Here is a tiny trained network, its code and every weight. The questions are about switching its units off for an input and a class, where a switched-off unit gives its printed mean instead of its output.

import numpy as np


def w(rows, s, z=0):
    codes = np.array(rows[::2]) - 128.0
    scale = np.full(codes.shape[1], s)
    scale[-1] = z or s
    return codes * scale


def f(y):
    return y / 2 * (1 + np.tanh(0.7978845608 * (y + 0.044715 * y**3)))


def log_softmax(a):
    a = a - a.max(-1, keepdims=True)
    return a - np.log(np.exp(a).sum(-1, keepdims=True))


def net(x, mask):
    res = np.array(x, float).reshape(1, 3) / 4 @ E
    y = f(res @ A[0][:, :-1].T + A[0][:, -1])
    res = res + np.where(mask, y, B[0][:, -1]) @ B[0][:, :-1]
    return log_softmax(res[-1] @ U[:, :-1].T + U[:, -1])


A, B = {}, {}
E = w([
[71,10,25,112,63,140,126,21,53,88,181,234],'x0',
[136,52,75,201,167,125,147,96,148,132,73,60],'x1',
[164,176,214,142,150,215,205,101,82,106,66,164],'x2',
],0.011)
A[0] = w([
[143,72,72,175,159,224,146,113,163,150,45,61,166],'n1',
[121,108,161,140,171,178,148,121,135,79,72,213,86],'n2',
[126,179,205,128,171,107,97,175,153,177,105,36,64],'n3',
[172,163,175,165,101,149,173,130,95,72,64,151,53],'n4',
[151,137,110,124,118,42,3,164,165,131,132,110,44],'n5',
[150,239,138,26,94,123,108,139,108,127,198,178,51],'n6',
[148,128,112,195,153,67,133,53,111,134,58,82,2],'n7',
[102,148,203,43,78,111,138,155,120,177,142,176,118],'n8',
[185,141,182,119,167,180,158,98,156,163,59,180,63],'n9',
],0.0081,0.0047)
B[0] = w([
[188,153,109,158,92,105,35,125,126,203,148,78,220],'n1',
[105,75,121,83,141,163,167,121,149,70,139,102,186],'n2',
[36,75,144,198,75,240,64,64,2,138,203,169,246],'n3',
[112,80,65,33,133,132,153,133,129,105,169,72,202],'n4',
[43,80,127,60,216,161,233,157,194,142,155,99,180],'n5',
[183,122,21,133,113,215,149,178,114,174,101,89,203],'n6',
[174,124,22,101,164,168,96,118,205,225,136,141,164],'n7',
[129,199,68,215,160,196,94,213,116,126,17,66,189],'n8',
[96,173,132,66,157,65,154,85,166,133,179,87,207],'n9',
],0.0091,0.013)
U = w([
[224,168,60,170,128,129,94,161,140,198,66,74,96],'0',
[34,111,129,137,21,143,81,57,29,106,152,208,91],'1',
[35,120,136,2,199,82,178,116,174,113,141,53,102],'2',
[119,134,175,139,52,91,93,151,77,114,112,118,255],'3',
[114,181,142,154,158,40,163,115,165,86,70,175,96],'4',
],0.0099,0.012)

Each question gives the input, the list of numbers given to net, and the class t.
The units are the neurons (one row each of A and B). Each row of codes is followed by its name. A weight is (code - 128) times the scale printed after its matrix; where a second scale follows, it is the last column's (A, B and U).
mask holds one flag per neuron, in row order. A switched-off neuron (its flag False) gives its mean, the last column of its row in B, instead of its output. The means were averaged over made-up inputs and are rounded, as every weight is.
A unit's drop is (log p(t) with every unit on - log p(t) with that unit switched off) / (log p(t) with every unit on - log p(t) with every unit switched off).
The circuit of an input: a set's keep is (log p(t) with only the set's units on - log p(t) with every unit switched off) / (log p(t) with every unit on - log p(t) with every unit switched off). Starting from all 9 units, units are removed one at a time, each time the one whose removal leaves the highest keep (on an exact tie, the one counted first), for as long as the keep stays at least 0.8.
circuit, biggest first: the units of the circuit, biggest drop first
unit that matters most: the unit with the biggest drop
k most important neurons: the k neurons with the biggest drops, biggest first
drop when u is switched off: that unit's drop, to one decimal
input [5,-5,2], class 0: circuit, biggest first => [n3 n6]
input [3,-6,6], class 0: 2 most important neurons => [n8 n6]
input [4,3,6], class 2: circuit, biggest first => [n3]
input [4,-4,-8], class 2: 2 most important neurons => [n5 n3]
input [5,-2,-8], class 2: 2 most important neurons => [n3 n5]
input [4,-6,-5], class 0: 2 most important neurons => [n3 n6]
input [0,-2,1], class 3: 4 most important neurons => [n3 n7 n1 n5]
input [4,-7,8], class 2: 2 most important neurons => [n2 n4]
input [0,-2,-2], class 3: 2 most important neurons => [n3 n9]
input [-3,1,-3], class 3: 4 most important neurons => [n9 n4 n2 n7]
input [6,6,-6], class 0: 2 most important neurons => [n3 n1]
input [4,1,-6], class 2: 2 most important neurons => [n3 n5]
input [-3,-6,5], class 0: 2 most important neurons => [n8 n6]
input [-4,-1,6], class 2: unit that matters most => n9
input [-1,-7,5], class 0: drop when n8 is switched off => 0.5
input [-8,7,-5], class 1: drop when n3 is switched off => 1.3
input [3,0,-3], class 3: drop when n3 is switched off => 2.0
